Below are the code and all the weights of a small trained network. Each question names an input and a class and asks about switching units off, where a switched-off unit gives its printed mean instead of its output.

import numpy as np


def w(rows, s, z=0):
    codes = np.array(rows[::2]) - 128.0
    scale = np.full(codes.shape[1], s)
    scale[-1] = z or s
    return codes * scale


def f(y):
    return np.maximum(y, 0)


def log_softmax(a):
    a = a - a.max(-1, keepdims=True)
    return a - np.log(np.exp(a).sum(-1, keepdims=True))


def net(x, mask):
    res = np.array(x, float).reshape(1, 8) / 4 @ E
    y = f(res @ A[0][:, :-1].T + A[0][:, -1])
    res = res + np.where(mask, y, B[0][:, -1]) @ B[0][:, :-1]
    return log_softmax(res[-1] @ U[:, :-1].T + U[:, -1])


A, B = {}, {}
E = w([
[130,126,122,131,125,130,126,127],'x0',
[134,125,126,131,126,129,125,135],'x1',
[166,119,98,85,210,29,110,115],'x2',
[114,59,160,170,86,80,59,2],'x3',
[149,175,163,177,66,44,180,143],'x4',
[128,134,134,127,139,132,142,113],'x5',
[123,126,121,127,127,127,128,131],'x6',
[182,40,95,90,69,142,207,111],'x7',
],0.0086)
A[0] = w([
[81,162,158,157,169,114,66,118,5],'N1',
[186,45,97,119,81,130,178,79,35],'N2',
[93,104,103,71,169,210,89,119,90],'N3',
[210,59,104,99,81,132,182,72,53],'N4',
[98,116,173,186,60,226,132,152,72],'N5',
[92,37,161,197,88,71,53,2,8],'N6',
[162,90,98,112,147,63,96,150,61],'N7',
[71,54,100,107,193,207,85,68,95],'N8',
[184,127,116,59,174,77,118,159,81],'N9',
[178,60,96,98,80,138,195,117,64],'N10',
[193,73,66,79,93,119,168,101,35],'N11',
[159,161,195,204,31,25,173,92,183],'N12',
[115,193,162,133,174,119,93,93,34],'N13',
[165,102,110,96,173,46,97,101,10],'N14',
[144,211,149,143,102,79,214,185,148],'N15',
[50,195,140,184,149,108,74,102,48],'N16',
[79,124,155,153,43,201,127,146,86],'N17',
],0.0077,0.0032)
B[0] = w([
[101,161,162,114,83,88,133,170,159],'N1',
[91,153,151,132,101,117,108,168,198],'N2',
[186,93,112,88,90,114,85,125,184],'N3',
[87,160,174,119,83,107,106,168,204],'N4',
[142,160,94,166,138,61,163,71,193],'N5',
[120,113,41,161,163,255,178,188,255],'N6',
[111,157,115,161,148,74,160,80,164],'N7',
[169,115,138,91,76,75,91,120,208],'N8',
[105,166,81,185,149,114,164,73,177],'N9',
[79,152,175,130,109,111,121,157,194],'N10',
[89,150,161,120,105,108,139,152,188],'N11',
[180,72,123,77,129,121,73,124,231],'N12',
[86,135,142,126,87,114,123,156,154],'N13',
[123,183,106,158,141,102,172,87,178],'N14',
[175,77,111,105,129,186,88,124,193],'N15',
[92,144,184,115,82,103,107,172,175],'N16',
[132,175,104,170,151,43,173,56,187],'N17',
],0.0093,0.01)
U = w([
[41,160,236,142,92,106,111,200,84],'0',
[119,174,93,196,136,75,167,1,87],'1',
[128,121,52,154,150,251,154,203,131],'2',
[132,107,169,133,134,141,112,105,245],'3',
[212,58,138,91,99,112,42,97,75],'4',
],0.0096,0.011)

Each question gives the input, the list of numbers given to net, and the class t.
The units are the neurons (one row each of A and B). Each row of codes is followed by its name. A weight is (code - 128) times the scale printed after its matrix; where a second scale follows, it is the last column's (A, B and U).
mask holds one flag per neuron, in row order. A switched-off neuron (its flag False) gives its mean, the last column of its row in B, instead of its output. The means were averaged over made-up inputs and are rounded, as every weight is.
A unit's drop is (log p(t) with every unit on - log p(t) with that unit switched off) / (log p(t) with every unit on - log p(t) with every unit switched off).
The circuit of an input: a set's keep is (log p(t) with only the set's units on - log p(t) with every unit switched off) / (log p(t) with every unit on - log p(t) with every unit switched off). Starting from the 12 units with the biggest drops (on a tie, the unit counted first), units are removed one at a time, each time the one whose removal leaves the highest keep (on an exact tie, the one counted first), for as long as the keep stays at least 0.8.
circuit, biggest first: the units of the circuit, biggest drop first
most important unit: the unit with the biggest drop
top k neurons: the k neurons with the biggest drops, biggest first
drop of u: that unit's drop, to one decimal
input [6,7,3,5,2,4,-7,-8], class 0: circuit, biggest first -> N16
input [-7,-7,2,-4,6,4,3,5], class 4: circuit, biggest first -> N6, N15
input [0,-7,8,-7,0,3,6,2], class 1: top 2 neurons -> N6, N9
input [-1,-1,-6,-4,8,-3,4,2], class 4: circuit, biggest first -> N15, N12
input [3,-5,-6,-4,-8,3,0,-6], class 4: top 3 neurons -> N3, N8, N6
input [-1,3,-7,-7,2,5,-1,-6], class 1: circuit, biggest first -> N5, N17
input [5,-8,-5,-5,4,8,-8,1], class 3: top 3 neurons -> N6, N15, N9
input [-3,5,-4,6,-6,7,8,-8], class 0: top 2 neurons -> N16, N1
input [7,8,-7,-5,2,-7,-2,4], class 1: circuit, biggest first -> N17, N5
input [8,-3,7,-4,-1,0,-2,1], class 1: top 2 neurons -> N6, N9
input [5,0,1,-5,6,5,8,1], class 4: circuit, biggest first -> N6, N15
input [-3,2,-6,2,5,4,-5,2], class 1: top 2 neurons -> N17, N5
input [7,4,4,4,6,-1,-4,6], class 0: circuit, biggest first -> N4, N2
input [-1,8,-2,-5,-7,8,0,6], class 3: circuit, biggest first -> N6
input [-5,-7,-5,8,7,-6,-1,8], class 0: top 3 neurons -> N4, N2, N10
input [2,2,7,1,-2,3,6,-5], class 1: top 2 neurons -> N14, N9
input [-3,-8,-2,4,1,-3,-1,3], class 2: top 2 neurons -> N6, N8
input [3,-1,4,3,5,-3,1,0], class 4: top 3 neurons -> N12, N17, N5
input [3,6,7,6,-6,-6,-2,-3], class 1: top 3 neurons -> N14, N7, N12
input [3,8,8,5,-4,5,8,-3], class 1: circuit, biggest first -> N14
input [4,4,-6,-6,3,-3,4,8], class 0: top 2 neurons -> N6, N10
input [7,2,7,-5,3,-6,-5,2], class 1: top 3 neurons -> N6, N9, N7
input [8,-4,-3,-2,-7,-2,-2,1], class 4: top 2 neurons -> N6, N3
input [7,-6,0,0,1,-1,8,8], class 0: drop of N3 -> 0.0
input [4,0,2,8,-3,3,8,4], class 2: drop of N6 -> 1.2
input [0,0,6,8,5,-6,-4,7], class 2: drop of N14 -> 0.0
input [2,3,8,-3,4,-6,4,3], class 1: most important unit -> N9
input [5,1,-1,-2,-8,2,5,1], class 4: drop of N3 -> 0.1
